Below is a small trained network, with its code and all its weights. Each question gives an input and a target symbol and asks what happens when units are switched off, that is, made to give their printed mean instead of their output.

import numpy as np


def w(rows, s, z=0):
    codes = np.array(rows[::2]) - 128.0
    scale = np.full(codes.shape[1], s)
    scale[-1] = z or s
    return codes * scale


def softmax(a):
    e = np.exp(a - a.max(-1, keepdims=True))
    return e / e.sum(-1, keepdims=True)


def log_softmax(a):
    a = a - a.max(-1, keepdims=True)
    return a - np.log(np.exp(a).sum(-1, keepdims=True))


def net(x, mask):
    ids = ['βγδζηλπτψ'.index(c) for c in x.split()]
    T = len(ids)
    res = E[ids] + P[:T]
    u = 0
    for l in range(3):
        r = res
        for j in range(3):
            rows = slice(2 * j, 2 * j + 2)
            q, k, v = (r @ M[l][rows].T for M in (Q, K, V))
            z = softmax(np.where(np.tri(T) > 0, q @ k.T / 2**0.5, -1e9)) @ v
            o = O[l][rows]
            res = res + np.where(mask[u + j], z, o[:, -1]) @ o[:, :-1]
        u += 3
    return log_softmax(res[-1] @ U[:, :-1].T + U[:, -1])


Q, K, V, O = {}, {}, {}, {}
E = w([
[172,210,130,121],'β',
[136,182,137,122],'γ',
[116,46,152,120],'δ',
[249,218,125,144],'ζ',
[184,168,179,166],'η',
[173,211,89,85],'λ',
[171,197,173,118],'π',
[49,152,182,130],'τ',
[226,206,73,119],'ψ',
],0.012)
P = w([
[92,162,148,67],'0',
[66,130,148,184],'1',
[107,128,111,164],'2',
[90,147,53,172],'3',
[142,54,6,47],'4',
[143,79,72,107],'5',
[132,89,116,126],'6',
[208,104,184,196],'7',
[173,83,85,141],'8',
[140,64,92,133],'9',
[208,25,157,30],'10',
],0.011)
Q[0] = w([
[152,67,94,162],'0.h1',
[105,76,136,115],'0.h1',
[152,144,105,93],'0.h2',
[94,255,167,135],'0.h2',
[59,158,124,184],'0.h3',
[112,139,154,72],'0.h3',
],0.012)
K[0] = w([
[146,68,81,81],'0.h1',
[127,254,28,45],'0.h1',
[152,139,53,131],'0.h2',
[133,47,116,111],'0.h2',
[58,131,67,92],'0.h3',
[31,132,62,242],'0.h3',
],0.0091)
V[0] = w([
[125,203,215,95],'0.h1',
[91,120,153,116],'0.h1',
[177,65,162,10],'0.h2',
[101,245,136,254],'0.h2',
[176,94,234,81],'0.h3',
[116,136,91,159],'0.h3',
],0.0079)
O[0] = w([
[185,184,127,200,145],'0.h1',
[51,114,147,110,108],'0.h1',
[69,85,124,133,81],'0.h2',
[173,106,170,175,253],'0.h2',
[106,192,2,144,176],'0.h3',
[168,169,93,131,115],'0.h3',
],0.0084,0.0027)
Q[1] = w([
[155,119,122,176],'1.h1',
[116,125,128,53],'1.h1',
[9,88,167,124],'1.h2',
[136,144,105,208],'1.h2',
[138,147,20,172],'1.h3',
[66,68,201,113],'1.h3',
],0.012)
K[1] = w([
[134,155,98,94],'1.h1',
[101,123,101,156],'1.h1',
[8,54,136,160],'1.h2',
[168,98,107,149],'1.h2',
[78,128,192,111],'1.h3',
[85,175,97,145],'1.h3',
],0.012)
V[1] = w([
[171,100,44,80],'1.h1',
[84,255,141,73],'1.h1',
[93,82,186,145],'1.h2',
[151,135,114,162],'1.h2',
[111,140,71,139],'1.h3',
[150,236,135,54],'1.h3',
],0.0098)
O[1] = w([
[181,50,123,161,118],'1.h1',
[2,140,51,122,174],'1.h1',
[196,111,126,137,3],'1.h2',
[66,78,145,111,210],'1.h2',
[209,142,114,170,131],'1.h3',
[145,150,24,112,164],'1.h3',
],0.0079,0.0041)
Q[2] = w([
[93,153,72,138],'2.h1',
[83,137,139,225],'2.h1',
[191,251,132,195],'2.h2',
[164,95,144,180],'2.h2',
[72,121,75,213],'2.h3',
[171,133,154,55],'2.h3',
],0.013)
K[2] = w([
[94,128,81,132],'2.h1',
[94,126,86,6],'2.h1',
[115,97,105,53],'2.h2',
[188,92,169,181],'2.h2',
[85,127,97,115],'2.h3',
[167,166,153,125],'2.h3',
],0.018)
V[2] = w([
[185,169,71,77],'2.h1',
[135,197,145,154],'2.h1',
[130,130,99,62],'2.h2',
[62,100,121,108],'2.h2',
[81,151,84,108],'2.h3',
[128,130,123,6],'2.h3',
],0.016)
O[2] = w([
[161,87,2,10,167],'2.h1',
[140,224,103,91,182],'2.h1',
[83,42,136,106,145],'2.h2',
[78,142,153,111,176],'2.h2',
[174,158,194,104,255],'2.h3',
[99,43,174,83,126],'2.h3',
],0.0093,0.0082)
U = w([
[33,179,135,75,206],'β',
[167,163,217,60,143],'γ',
[59,116,194,141,191],'δ',
[118,60,65,128,111],'ζ',
[93,155,45,135,96],'η',
[148,103,198,22,12],'λ',
[119,210,254,69,34],'π',
[127,151,163,67,39],'τ',
[77,251,105,183,115],'ψ',
],0.0057,0.011)

Each question gives the input, a string of symbols that net reads in full, and the target symbol t.
The units are the heads (2 rows each of Q, K, V and O). Each row of codes is followed by its name. A weight is (code - 128) times the scale printed after its matrix; where a second scale follows, it is the last column's (O and U).
mask holds one flag per head, layer by layer. A switched-off head (its flag False) gives its mean, the last column of its rows in O, instead of its output. The means were averaged over made-up inputs and are rounded, as every weight is.
A unit's drop is (log p(t) with every unit on - log p(t) with that unit switched off) / (log p(t) with every unit on - log p(t) with every unit switched off).
The circuit of an input: a set's keep is (log p(t) with only the set's units on - log p(t) with every unit switched off) / (log p(t) with every unit on - log p(t) with every unit switched off). Starting from all 9 units, units are removed one at a time, each time the one whose removal leaves the highest keep (on an exact tie, the one counted first), for as long as the keep stays at least 0.8.
circuit, biggest first: the units of the circuit, biggest drop first
unit that matters most: the unit with the biggest drop
which heads matter: for each layer, one digit per head in row order, 1 if its drop is at least 0.15 and else 0, layers parted by /
drop when u is switched off: that unit's drop, to one decimal
input η η λ η γ, target ψ: which heads matter -> 110 / 000 / 101
input η τ δ η ψ ζ δ η π ζ δ, target ψ: circuit, biggest first -> (2.h3, 2.h1, 2.h2)
input τ η η ζ, target π: unit that matters most -> 1.h1
input τ γ β, target π: circuit, biggest first -> (1.h1, 2.h3, 2.h1)
input δ ψ γ γ, target δ: circuit, biggest first -> (0.h2, 2.h1)
input δ δ δ γ, target δ: circuit, biggest first -> (2.h1, 1.h3)
input π η δ ζ η π τ η ζ δ ψ, target ψ: circuit, biggest first -> (2.h3, 2.h1)
input τ β η ζ δ β τ η λ δ δ, target ψ: which heads matter -> 000 / 000 / 111
input τ δ η δ π ζ ζ δ ψ η ζ, target δ: which heads matter -> 000 / 100 / 101
input λ η ζ, target λ: circuit, biggest first -> (2.h3, 1.h1, 1.h3, 2.h1)
input δ δ η τ δ δ η δ λ η π, target δ: circuit, biggest first -> (2.h1, 2.h3)
input δ η δ γ η δ γ η β δ β, target ψ: which heads matter -> 000 / 001 / 101
input η π τ, target ψ: circuit, biggest first -> (0.h1, 2.h3)
input δ δ δ η, target δ: circuit, biggest first -> (2.h1)
input δ δ ψ, target δ: circuit, biggest first -> (2.h1, 1.h3)
input β γ β δ ψ η ψ η, target ζ: drop when 2.h1 is switched off -> 0.6
input δ δ δ ψ δ γ η λ, target δ: drop when 1.h3 is switched off -> 0.2
input ψ η η η ζ, target ψ: drop when 0.h1 is switched off -> 0.3
